Below is a small trained network, with its code and all its weights. Each question gives an input and a target symbol and asks what happens when units are switched off, that is, made to give their printed mean instead of their output.

import numpy as np


def w(rows, s, z=0):
    codes = np.array(rows[::2]) - 128.0
    scale = np.full(codes.shape[1], s)
    scale[-1] = z or s
    return codes * scale


def f(y):
    return y / 2 * (1 + np.tanh(0.7978845608 * (y + 0.044715 * y**3)))


def softmax(a):
    e = np.exp(a - a.max(-1, keepdims=True))
    return e / e.sum(-1, keepdims=True)


def log_softmax(a):
    a = a - a.max(-1, keepdims=True)
    return a - np.log(np.exp(a).sum(-1, keepdims=True))


def net(x, mask):
    ids = ['ΞΠβδηλμψ'.index(c) for c in x.split()]
    T = len(ids)
    res = E[ids] + P[:T]
    u = 0
    for l in range(3):
        q, k, v = (res @ M[l].T for M in (Q, K, V))
        z = softmax(np.where(np.tri(T) > 0, q @ k.T / 2**0.5, -1e9)) @ v
        res = res + np.where(mask[u], z, O[l][:, -1]) @ O[l][:, :-1]
        u += 1
        y = f(res @ A[l][:, :-1].T + A[l][:, -1])
        res = res + np.where(mask[u : u + 8], y, B[l][:, -1]) @ B[l][:, :-1]
        u += 8
    return log_softmax(res[-1] @ U[:, :-1].T + U[:, -1])


Q, K, V, O, A, B = {}, {}, {}, {}, {}, {}
E = w([
[194,104,64,105,199,108,123,84,154,130],'Ξ',
[90,242,201,13,123,127,83,191,149,125],'Π',
[157,211,122,189,93,128,35,160,154,93],'β',
[47,36,110,19,42,109,32,3,33,202],'δ',
[87,97,180,83,148,138,219,117,149,104],'η',
[172,123,144,164,165,140,147,118,65,80],'λ',
[90,111,138,174,87,189,135,83,212,140],'μ',
[224,105,156,72,174,95,159,207,74,209],'ψ',
],0.0072)
P = w([
[90,83,167,162,191,72,103,173,115,115],'0',
[155,198,23,75,3,210,180,61,118,186],'1',
[159,87,207,134,161,120,98,81,167,99],'2',
[152,197,32,72,14,203,186,74,112,186],'3',
[163,90,222,132,189,106,87,76,179,105],'4',
[182,201,30,63,18,201,176,75,108,195],'5',
[163,91,225,127,185,120,69,80,169,106],'6',
[157,184,23,74,7,210,173,63,101,192],'7',
[165,81,230,123,200,122,64,76,175,95],'8',
],0.0058)
Q[0] = w([
[91,157,21,119,77,123,171,158,97,138],'L0H0',
[71,176,1,124,60,125,229,176,52,121],'L0H0',
],0.0066)
K[0] = w([
[166,216,119,184,133,171,235,176,179,84],'L0H0',
[192,233,104,173,127,186,255,162,184,95],'L0H0',
],0.0061)
V[0] = w([
[149,180,206,214,185,122,224,229,205,11],'L0H0',
[213,114,201,211,239,61,180,255,167,30],'L0H0',
],0.0036)
O[0] = w([
[45,162,156,194,209,159,142,94,61,136,33],'L0H0',
[83,132,145,176,254,128,129,127,27,122,2],'L0H0',
],0.0059,0.0019)
A[0] = w([
[127,101,154,175,140,122,94,149,152,176,171],'L0N0',
[143,184,65,125,79,172,116,90,119,138,226],'L0N1',
[95,224,210,171,170,92,31,218,41,83,173],'L0N2',
[106,92,170,254,173,133,71,64,103,32,228],'L0N3',
[73,89,241,76,205,96,194,187,71,119,207],'L0N4',
[138,89,195,68,126,56,117,128,178,88,249],'L0N5',
[140,180,114,44,80,151,214,148,120,173,228],'L0N6',
[184,65,102,130,214,72,116,150,47,174,232],'L0N7',
],0.0067,0.0018)
B[0] = w([
[136,94,139,181,127,129,88,136,155,160,141],'L0N0',
[146,156,76,84,74,133,189,148,115,164,239],'L0N1',
[121,254,192,162,128,83,90,206,59,128,151],'L0N2',
[84,160,112,249,143,156,150,97,117,31,201],'L0N3',
[102,109,223,69,205,130,200,108,40,180,164],'L0N4',
[146,71,159,70,152,129,66,104,176,107,206],'L0N5',
[160,146,44,133,56,161,103,72,92,151,252],'L0N6',
[195,100,90,150,173,96,141,115,49,134,155],'L0N7',
],0.0062,0.0042)
Q[1] = w([
[211,46,151,88,88,142,75,11,228,75],'L1H0',
[167,183,2,71,59,209,227,23,123,173],'L1H0',
],0.0045)
K[1] = w([
[89,56,115,110,116,110,69,21,115,147],'L1H0',
[2,96,105,169,143,66,119,223,74,155],'L1H0',
],0.0065)
V[1] = w([
[52,130,216,161,220,129,254,84,66,83],'L1H0',
[112,143,202,22,103,84,116,184,95,228],'L1H0',
],0.0043)
O[1] = w([
[108,67,35,102,218,176,70,206,203,85,253],'L1H0',
[166,95,186,18,73,41,191,255,192,230,122],'L1H0',
],0.0047,0.0037)
A[1] = w([
[3,96,244,180,135,190,190,89,157,150,251],'L1N0',
[117,70,84,107,179,163,45,199,164,99,66],'L1N1',
[161,183,67,164,92,162,203,14,88,161,123],'L1N2',
[103,158,69,73,72,141,95,142,191,134,166],'L1N3',
[88,108,197,86,173,120,171,78,79,76,137],'L1N4',
[72,230,170,215,118,136,57,141,110,47,40],'L1N5',
[118,44,91,125,164,169,87,118,217,47,89],'L1N6',
[194,82,145,172,198,94,137,130,10,124,83],'L1N7',
],0.0059,0.0019)
B[1] = w([
[20,44,157,135,91,203,64,163,148,129,196],'L1N0',
[73,86,107,148,95,67,56,198,121,135,171],'L1N1',
[45,254,109,195,103,137,108,147,45,97,211],'L1N2',
[158,83,94,127,147,160,189,136,68,149,254],'L1N3',
[92,111,109,24,198,190,150,107,158,88,170],'L1N4',
[116,189,199,180,3,59,202,240,93,153,173],'L1N5',
[89,125,137,160,122,106,26,177,93,171,198],'L1N6',
[196,127,66,112,187,115,208,125,56,180,174],'L1N7',
],0.0057,0.0073)
Q[2] = w([
[123,179,3,135,101,159,136,167,95,185],'L2H0',
[151,146,190,64,127,83,100,164,142,153],'L2H0',
],0.0059)
K[2] = w([
[88,125,81,189,195,80,111,253,98,163],'L2H0',
[176,165,192,56,96,99,107,143,126,143],'L2H0',
],0.0051)
V[2] = w([
[63,47,36,108,165,222,32,59,209,90],'L2H0',
[252,50,4,88,204,72,177,57,71,177],'L2H0',
],0.0039)
O[2] = w([
[75,73,1,182,137,114,202,148,121,86,152],'L2H0',
[194,68,95,113,8,94,98,59,138,102,5],'L2H0',
],0.0056,0.0028)
A[2] = w([
[124,132,74,145,112,161,158,48,123,94,92],'L2N0',
[142,145,122,77,142,104,53,146,115,110,139],'L2N1',
[125,82,153,86,183,200,144,26,141,90,7],'L2N2',
[148,51,51,154,52,87,189,106,132,115,91],'L2N3',
[132,151,123,147,254,63,75,105,189,84,190],'L2N4',
[68,207,51,175,203,161,192,152,65,131,119],'L2N5',
[50,148,171,217,144,111,114,189,180,108,44],'L2N6',
[99,17,83,98,164,127,171,155,160,91,45],'L2N7',
],0.006,0.0019)
B[2] = w([
[175,144,106,163,176,127,147,107,112,83,163],'L2N0',
[104,117,150,156,121,164,78,102,128,127,141],'L2N1',
[84,145,32,128,79,21,155,177,154,129,144],'L2N2',
[122,198,155,80,206,109,120,93,212,55,177],'L2N3',
[242,213,61,210,154,97,106,19,140,72,146],'L2N4',
[163,74,255,106,64,125,138,158,128,51,244],'L2N5',
[172,104,38,160,117,128,104,59,128,227,190],'L2N6',
[71,208,123,74,97,42,119,153,185,144,162],'L2N7',
],0.0064,0.011)
U = w([
[171,189,80,162,179,114,125,53,140,87,178],'Ξ',
[173,95,80,104,181,150,235,145,112,254,172],'Π',
[95,191,182,76,206,171,81,102,145,141,70],'β',
[114,203,111,161,62,52,137,144,89,178,19],'δ',
[61,149,107,99,132,59,152,175,169,121,115],'η',
[89,40,100,181,129,174,50,118,114,185,253],'λ',
[138,71,167,137,109,160,178,169,72,58,129],'μ',
[171,77,198,102,76,95,98,114,197,109,61],'ψ',
],0.0052,0.0024)

Each question gives the input, a string of symbols that net reads in full, and the target symbol t.
The units are the heads (2 rows each of Q, K, V and O) and the neurons (one row each of A and B). Each row of codes is followed by its name. A weight is (code - 128) times the scale printed after its matrix; where a second scale follows, it is the last column's (O, A, B and U).
mask holds one flag per unit, layer by layer, with each layer's heads first. A switched-off unit (its flag False) gives its mean, the last column of its rows in O or B, instead of its output. The means were averaged over made-up inputs and are rounded, as every weight is.
A unit's drop is (log p(t) with every unit on - log p(t) with that unit switched off) / (log p(t) with every unit on - log p(t) with every unit switched off).
The circuit of an input: a set's keep is (log p(t) with only the set's units on - log p(t) with every unit switched off) / (log p(t) with every unit on - log p(t) with every unit switched off). Starting from the 12 units with the biggest drops (on a tie, the unit counted first), units are removed one at a time, each time the one whose removal leaves the highest keep (on an exact tie, the one counted first), for as long as the keep stays at least 0.8.
units of the circuit, in order: the units of the circuit, biggest drop first
most important unit: the unit with the biggest drop
k most important neurons: the k neurons with the biggest drops, biggest first
k most important neurons of layer l: the k neurons of layer l with the biggest drops, biggest first
drop when u is switched off: that unit's drop, to one decimal
input β Ξ β μ Ξ δ, target β: units of the circuit, in order -> L2H0, L1N5, L0N2, L0H0
input ψ Ξ Ξ λ ψ, target Π: units of the circuit, in order -> L1N7, L0H0, L0N4, L0N7
input ψ μ ψ, target Π: units of the circuit, in order -> L0H0, L1N7, L0N4, L0N7
input λ μ δ δ δ μ ψ η, target λ: 2 most important neurons of layer 0 -> L0N3, L0N2
input δ μ Π μ Ξ η, target δ: units of the circuit, in order -> L1H0, L0H0, L1N2, L0N6
input β δ λ β, target β: units of the circuit, in order -> L2H0, L1N5, L0N2, L0H0
input β β η μ μ Ξ, target β: units of the circuit, in order -> L2H0, L1N5, L0N2, L0H0
input μ Ξ μ η Ξ δ, target μ: most important unit -> L2N5
input λ Ξ Ξ μ ψ μ Π ψ μ, target λ: 2 most important neurons -> L1N0, L2N6
input Ξ η Ξ μ Ξ μ, target Ξ: 2 most important neurons of layer 2 -> L2N3, L2N0
input Ξ μ μ Π, target Ξ: 2 most important neurons of layer 0 -> L0N7, L0N6
input λ η β λ Ξ μ η β, target λ: 4 most important neurons -> L0N3, L0N2, L1N5, L0N4
input ψ μ η μ β μ μ λ η, target η: 2 most important neurons -> L2N2, L1N4
input Ξ μ ψ Ξ μ β, target Ξ: 2 most important neurons -> L2N3, L0N7
input η μ Π, target β: most important neuron -> L0N2
input Ξ λ ψ η μ δ Ξ ψ, target Ξ: 2 most important neurons -> L2N3, L0N7
input η β μ Ξ Ξ μ, target η: 4 most important neurons -> L0N4, L2N7, L2N3, L1N1
input η μ η μ μ η Ξ λ, target η: 2 most important neurons of layer 2 -> L2N7, L2N3
input Ξ η λ ψ μ, target λ: 3 most important neurons -> L1N0, L2N6, L0N3
input η μ λ ψ, target η: most important unit -> L1H0
input Π λ μ μ, target Π: 2 most important neurons of layer 0 -> L0N2, L0N4
input μ η μ β μ η Ξ, target Ξ: drop when L0N5 is switched off -> 0.0
input δ μ Ξ μ, target δ: drop when L1N2 is switched off -> 0.5
input β μ Ξ λ μ β μ δ ψ, target ψ: drop when L1H0 is switched off -> 0.2
